The symbols move the points like this.
HS bu CT
HS ki RQ
GN bu ZR
GN ki QB
CM bu DG
CM ki ZF
SN bu RQ
SN ki CT
NM bu LZ
NM ki MC
TZ bu SG
TZ ki LS
MC bu TD
MC ki NM
FD bu SQ
FD ki SM
QB bu NZ
QB ki GN
NH bu DD
NH ki QG
JZ bu NG
JZ ki CC
FC bu CM
FC ki HD
TR bu ZF
TR ki DG
TD bu GN
TD ki NZ
RQ bu FR
RQ ki HS
SM bu JZ
SM ki FD
QG bu RP
QG ki NH
GH bu QP
GH ki QR
CH bu SR
CH ki QF
SG bu QG
SG ki DD
HB bu HZ
HB ki BD
RP bu TC
RP ki HQ
SR bu DL
SR ki CF
DL bu SM
DL ki SQ
TG bu MC
TG ki LZ
LZ bu RJ
LZ ki TG
NG bu HQ
NG ki TC
NQ bu BD
NQ ki HZ
ZF bu HD
ZF ki CM
ZR bu TZ
ZR ki BQ
JM bu TG
JM ki RJ
TC bu CC
TC ki NG
BQ bu QB
BQ ki ZR
NZ bu NM
NZ ki TD
HD bu JM
HD ki FC
BD bu TR
BD ki HB
HQ bu NH
HQ ki RP
SQ bu CF
SQ ki DL
DD bu LS
DD ki SG
FR bu QR
FR ki QP
QF bu GH
QF ki CH
HZ bu SN
HZ ki NQ
CF bu QF
CF ki SR
LS bu BQ
LS ki TZ
QR bu CH
QR ki GH
RJ bu FC
RJ ki JM
CC bu FD
CC ki JZ
CT bu NQ
CT ki SN
QP bu HS
QP ki FR
DG bu HB
DG ki TR

In the rows, 25 means zero.

Here are some points, each with a row of numbers. One shown again gets a slightly different row.
FD	[ 32  30  18  28  30  30  22  25  19  24  25  21  19  30  30  27  19  30  26  21  30  23  22  26  32  45  24  44  15  14  14  28  23  40  19  38  18  15  31  21  25  26  26  32  22  16  26]
ZF	[ 11  22  31  15  21  17  25  29  26  17  34  26  33  30  27  18  27  18  24  31  16  30  34  29  28  17  29  24  31  29  30  23  32  11  31  20  33  29   7  18  35  21  17  18  31  32  22]
HZ	[ 29  23  25  33  20  15  25  23  18  12  35  13  27  27  19  36  17  21  16  22  18  25  29  32  20  34  21  24  31   6  31  22  23  19  30  33  35  23  26  20  38  27  29  19  18  35  25]
CT	[ 25  28  22  24  27  25  37  30  27  33  27  27  28  13  22  22  29  16  22  19  15  29  27  36  36  26  26  33  18  27  17  24  35  17  33  26  27  25  11  13  28  21   9  34  27  26  40]
DG	[ 25  26  21  31  15  19  25  25  18  18  41  16  24  31  17  37  18  27  23  23  27  33  32  23  28  30  16  24  39  19  29  27  27  22  23  32  32  28  25  16  31  21  25  30  26  39  28]
HS	[ 31  25  28  25  18  17  28  26  18  24  29  22  20  18  12  29  26  30  25  20  17  30  22  39  30  23  31  30  14  17  27  28  30  21  23  28  29  27  15  11  33  29  24  26  32  31  38]
MC	[ 18  27  24  27  15  36  27  18  31  24  14  30  29  34  23  26  36  29  25  40  28  24  23  25  16  14  26  11  40  39  24  17  22  20  29  14  33  30  24  29  27  24  27  22  29  27  25]
FD	[ 33  28  21  26  26  23  28  26  21  23  22  21  17  25  28  30  20  32  28  18  37  28  19  24  28  45  25  45  18  13  16  27  27  35  25  26  17  12  33  25  27  19  27  29  23  13  29]
HQ	[ 34  25  30  18  27  31  27  24  35  35  11  38  28  20  34  16  26  24  30  33  25  20  21  14  32  18  35  23  15  35  26  29  29  25  27  24  26  20  28  26  27  26  25  22  26  16  16]
BQ	[ 26  34  22  28  27  37  28  20  28  36  19  36  22  29  25  25  34  28  35  28  30  41  22  15  28  17  38  25  25  43  23  23  27  25  16  21  30  21  30  25  17  25  25  22  17  21  25]
CF	[ 35  30  32  23  30  30  18  33  14  28  30  20  15  21  21  25  18  22  30  15  23  33  21  31  41  37  15  39  15  15  24  31  31  28  25  31  20  24  36  14  25  31  24  31  24  25  28]
SG	[ 23  23  18  32  27  33  22  27  33  22  13  27  28  28  35  29  24  28  34  27  36  21  27  13  16  26  18  21  29  33  28  27   8  24  16  21  19  28  31  35  20  26  30  23  21  20  15]
SM	[ 25  16  37  16  30  23  23  30  30  20  27  33  35  15  35   1  22  17  22  30  22  11  30  28  30  23  18  29  24  19  32  22  26  20  33  25  21  25  30  30  14  26  18  24  32  16  21]

In each set, the symbols that take the first to the second take the third to the fourth. Give the fourth.
Answer with the point's name.
[ 36  32  25  28  28  40  20  34  28  31  28  26  21  25  19  20  25  25  25  22  44  37  19  25  26  30  24  30  25  28  28  44  16  32  26  32  17  29  33  34  26  24  31  29  17  21  18]
to [ 10  29  26  25  22  21  29  24  33   9  21  29  34  31  30  29  25  31  19  42  27  24  34  21  15   8  31  12  32  26  29  23  22  14  31  19  21  30  24  32  23  20  38  23  24  30  19]
as [ 21  16  25  22  24  25  19  24  40  29  24  26  34  17  27   5  19  19  26  36  22  16  20  32  21  30  13  28  17  23  32  34  27  20  31  27  30  21  15  31  22  25  16  22  26  15  27]
to DG

[ 29  39  24  27  28  39  27  19  31  33  19  42  18  27  26  24  37  30  36  27  32  40  25  11  28  19  39  24  24  38  16  23  36  25  16  22  27  25  28  28  26  30  22  18  17  23  22]
to [ 29  25  23  29  21  34  24  21  34  26  21  29  31  28  29  25  27  39  30  31  38  27  26  21  12  25  26  14  39  37  29  32  16  28  22  19  28  20  29  38  14  22  32  21  23  32  18]
as [ 18  21  27  27  16  16  23  22  25  20  37  15  31  24  18  27  25  14  19  24  27  27  31  36  14  36   9  25  36  12  28  32  22  25  31  28  27  28  23  27  24  22  20  31  26  32  31]
to CT

[ 20  20  36  25  21   8  29  26  17  25  36  26  31  24  30  29  32  32  25  21  19  29  31  35  25  14  31  23  28  15  29  25  36  17  30  26  35  26  11  15  25  25  19  28  29  28  35]
to [ 19  26  33  22  16  10  30  30  31  31  23  31  35  27  25  28  36  22  25  32  20  23  26  24  39  13  31  14  28  29  27  25  31  18  25  24  21  31  15  14  23  18  20  17  29  35  40]
as [ 24  24  21  30  28  32  26  18  32  12  19  31  26  29  20  16  20  25  28  28  29  28  30  19  15  24  31  19  42  32  31  28  11  22  28  23  19  24  39  32  23  22  30  21  18  24  14]
to SG

[ 30  22  27  19  28  31  30  25  39  31  15  41  36  25  29  13  27  28  26  31  22  18  22  30  32  16  36  20  16  33  17  32  29  19  35  26  24  22  31  33  23  28  25  22  24  13  30]
to [ 31  32  21  26  25  42  19  32  27  32  36  29  25  27  14  19  21  31  22  19  45  37  18  21  24  28  20  33  30  22  26  43  19  35  26  30  18  28  36  35  28  21  29  31  20  22  22]
as [ 17  28  28  20  17  12  31  28  29  24  24  23  28  28  21  25  26  23  20  32  21  18  26  23  36  12  32  17  31  36  21  25  31  17  32  25  26  28  15  19  25  20  23  23  32  32  41]
to DG

[ 35  31  27  23  29  26  23  25  19  30  27  26  17  21  21  27  20  13  25  14  22  28  22  34  37  38  26  38  15  15  21  33  26  32  21  29  21  17  25  19  37  31  26  33  23  22  33]
to [ 24  20  33  19  28  17  20  32  28  23  33  22  38  23  26  19  13  16  23  29  25  19  31  43  19  32  11  24  20  15  33  27  31  25  42  35  22  31  22  28  20  29  19  24  27  33  22]
as [ 28  26  25  25  32  24  29  26  31  34  19  34  19  26  25  30  37  37  38  22  28  25  30  14  29  15  36  31  18  42  20  24  32  28  20  20  30  16  34  21  17  31  29  23  27  12  26]
to SG

[ 15  24  28  21  19  21  21  30  31  27  29  26  34  27  25  16  24  22  24  31  14  24  32  26  31  20  29  22  26  20  31  25  34   9  38  21  31  30   9  22  32  21  14  23  33  29  23]
to [ 35  31  20  27  34  29  25  22  22  36  11  33  20  35  30  32  37  37  28  16  23  27  27  17  39  22  36  23  25  36  19  19  32  32  14  23  19  26  27  27  24  30  23  25  24  25  25]
as [ 20  24  23  30  20  13  25  21  16  15  30   9  25  29  20  34  19  22  17  26  22  26  31  35  15  40  14  28  35  15  35  23  25  24  30  35  30  27  21  19  36  28  23  25  25  37  26]
to CF

[ 29  28  16  29  32  38  14  29  21  38  25  25  21  17  22  30  22  28  25  15  25  29  20  21  27  28  22  33   8  28  26  34  22  37  24  31  12  30  38  28  28  35  30  29  16  16  24]
to [ 24  19  34  16  27  25  19  27  31  31  23  39  31  26  38   8  27  29  38  35  23  16  24  31  21  22  25  26  17  16  28  23  34  22  33  20  29  20  30  27  20  36  26  22  34  15  15]
as [ 31  25  25  28  28  30  24  31  23  24  24  22  15  25  22  32  19  29  24  21  32  26  21  22  31  43  19  44  12  24  21  30  25  35  23  34  18  14  27  23  28  27  28  31  17  16  25]
to SM

[ 25  26  22  34  28  28  35  22  31  27   9  22  13  35  24  37  25  26  23  29  33  30  24  20  21  32  26  24  26  26  25  27  21  36  14  28  20  22  38  22  22  31  38  32  21  19  12]
to [ 32  30  20  24  30  42  19  29  25  31  32  28  25  29  22  15  20  25  22  21  43  35  20  23  24  28  24  33  25  27  23  41  18  32  24  28  22  26  40  39  26  24  30  26  18  21  22]
as [ 22  30  33  25  19  17  33  28  29  27  23  26  28  21  21  25  33  20  26  30  22  17  29  26  31  15  32  19  28  29  23  25  32  17  32  21  22  26  14  14  18  19  17  22  30  39  39]
to ZF

[ 28  29  26  22  26  33  22  34  27  33  19  38  32  23  36  12  34  35  37  28  30  22  24  19  30  18  40  28  14  29  21  33  30  22  26  18  25  22  22  34  20  32  27  25  19  15  17]
to [ 20  28  19  25  30  35  28  24  27  27  28  24  22  28  24  23  32  28  23  26  31  30  17  23  19  28  22  21  30  32  23  26  16  32  19  29  19  26  40  40  22  31  30  30  15  17  15]
as [ 33  32  21  33  33  32  36  20  31  26   8  27  20  34  25  35  21  26  28  20  31  29  26  22  14  29  25  27  27  29  29  27  19  38  18  26  16  17  40  25  26  31  41  29  19  19  13]
to HQ

[ 32  31  22  25  27  34  27  25  21  30  15  33  17  33  32  37  38  37  33  19  22  29  25  12  40  17  35  23  23  37  17  22  29  28  12  23  23  23  29  28  25  28  30  25  26  24  24]
to [ 14  23  29  35  28  27  23  20  30  22  22  27  34  25  35  28  19  35  24  37  35  14  30  13   9  17  27  13  37  33  22  17  17  32  27  21  32  25  32  36  24  22  35  18  24  28  18]
as [ 25  35  23  38  23  31  31  13  20  36  20  24  10  29  20  39  41  39  33  25  32  37  22  17  27  26  34  23  22  37  20  28  28  32  16  21  30  31  23  18  24  26  32  25  20  26  26]
to MC

[ 30  25  31  28  28  24  26  28  21  28  30  23  27  22  26  24  27  21  20  18  18  25  21  42  40  40  24  36  13  15  20  27  39  25  26  31  33  21  16  19  23  25  18  24  25  26  34]
to [ 24  35  15  32  22  31  26  21  19  38  22  27  14  31  22  42  35  34  29  27  32  34  21  21  29  27  32  26  27  40  20  28  28  27  14  21  28  30  26  26  24  27  30  25  22  29  32]
as [ 28  32  17  30  38  38  17  31  21  34  24  23  23  13  22  26  20  27  25  14  30  31  19  27  26  31  22  29  16  23  28  34  21  38  22  37  16  29  33  32  28  31  31  27  14  22  21]
to DG

[ 30  37  20  31  30  35  33  25  24  42  19  26  12  31  20  41  35  36  29  27  28  39  26  22  28  25  36  17  22  34  21  26  26  28  12  30  34  31  25  21  21  28  33  26  20  30  32]
to [ 34  32  20  29  27  36  33  18  19  26  27  28  19  31  18  36  34  40  23  12  30  36  28  21  30  21  31  24  28  31  21  24  19  26   9  23  25  29  32  29  33  25  30  29  21  28  26]
as [ 26  18  23  27  23  25  20  30  35  28  28  24  40  22  28   9  21  18  31  33  21  17  17  37  21  27  20  35  18  25  34  35  27  17  35  20  29  23  21  29  24  26  18  19  29  16  20]
to SM

[ 29  31  20  32  34  33  39  26  27  29  13  22  21  30  24  36  28  26  26  26  29  24  21  18  16  34  23  27  29  28  28  26  15  37  19  30  20  25  40  27  25  31  37  29  24  17  13]
to [ 35  25  29  21  28  34  27  26  38  34  13  35  31  21  32  13  26  25  41  32  21  19  18  13  29  15  44  25  15  31  23  27  26  26  31  22  18  21  22  30  24  26  27  24  24  20  19]
as [ 31  22  32  16  26  21  19  27  11  21  28  18  27  20  22  21  28  18  30  19  16  23  33  28  35  25  26  33  19  21  21  18  37  24  29  28  29  26  19  18  29  21  21  28  33  29  35]
to HZ

[ 33  31  20  31  40  30  17  24  17  29  26  26  20  17  25  28  21  24  25  17  27  28  22  25  22  29  23  29  15  28  27  28  24  38  21  33  16  26  31  32  29  38  33  28  19  17  22]
to [ 30  32  27  19  30  23  28  29  30  32  12  37  23  34  33  16  30  31  36  25  33  33  25  13  36  23  40  32  16  35  19  31  26  25  16  15  18  18  24  19  19  17  31  23  25  17  26]
as [ 20  26  24  36  15  21  24  26  20  17  39  16  27  31  16  36  21  23  19  20  31  34  31  31  28  31  14  25  39  23  31  29  26  26  23  27  26  34  25  16  33  18  25  26  24  41  28]
to MC

[ 28  37  19  27  28  35  27  25  29  34  22  37  19  27  25  28  32  33  39  27  33  39  21  17  25  19  38  27  23  40  21  26  28  26  16  23  29  22  29  26  21  26  22  20  19  21  27]
to [ 34  29  23  28  27  29  26  23  28  36  10  35  17  33  28  30  40  36  27  19  26  27  26  16  39  16  34  22  20  35  17  23  32  26  10  25  21  23  23  22  25  25  29  29  23  26  26]
as [ 30  25  28  28  20  19  24  26  19  28  31  25  22  18  17  26  28  29  24  18  18  29  19  37  33  24  32  33  12  17  28  29  33  20  29  26  21  25  12   9  37  34  23  32  32  27  43]
to CT

[ 20  19  23  27  28  21  24  35  18  21  35  12  32  16  15  17  18   9  14  21  22  23  23  35  25  25  12  24  31  17  34  29  25  23  38  34  25  36  33  33  29  27  22  30  27  28  26]
to [ 26  26  18  22  19  32  27  20  36  23  17  22  26  30  28  27  31  30  22  41  29  21  22  21  13  17  31  12  36  42  26  18  17  15  30  11  33  31  19  25  26  33  23  21  24  25  20]
as [ 30  23  25  17  25  29  29  30  40  36  21  40  36  25  28  13  26  23  26  28  24  13  21  31  29  17  38  25  22  38  26  26  33  23  34  21  21  21  27  25  23  27  24  18  22  11  30]
to CT

[ 31  24  23  29  23  34  27  18  32  14  21  27  30  29  20  16  19  28  27  35  32  26  29  11  20  27  30  22  37  36  35  21  12  28  25  19  24  25  40  33  24  25  33  22  16  24  16]
to [ 21  26  31  28  21  13  29  24  21  21  36  19  33  25  20  33  25  14  18  28  28  26  32  32  13  31  11  26  37  13  33  30  18  29  33  29  31  27  21  28  22  23  22  29  29  34  31]
as [ 26  28  32  30  32  31  32  29  33  37  19  35  19  28  28  25  39  31  38  22  32  20  25  16  32  13  41  27  18  40  17  21  30  25  17  16  26  23  23  26  16  27  26  19  23  15  29]
to CT

[ 22  28  35  22  25  10  25  24  13  24  30  29  26  27  28  33  32  31  26  28  23  26  26  35  26  17  33  24  25  19  29  21  33  16  26  26  37  22   6  17  27  24  14  30  28  32  33]
to [ 21  21  21  23  21  26  25  24  21  23  41  14  26  22  14  34  23  18  15  18  23  24  31  29  22  32  16  20  35  14  29  28  17  27  25  30  22  32  27  30  36  23  21  31  29  39  27]
as [ 22  38  17  32  26  28  28  19  22  44  21  22  10  30  25  42  34  40  33  27  32  36  25  16  27  24  36  22  23  39  17  30  24  31  13  21  38  26  24  18  25  24  32  24  23  30  27]
to MC

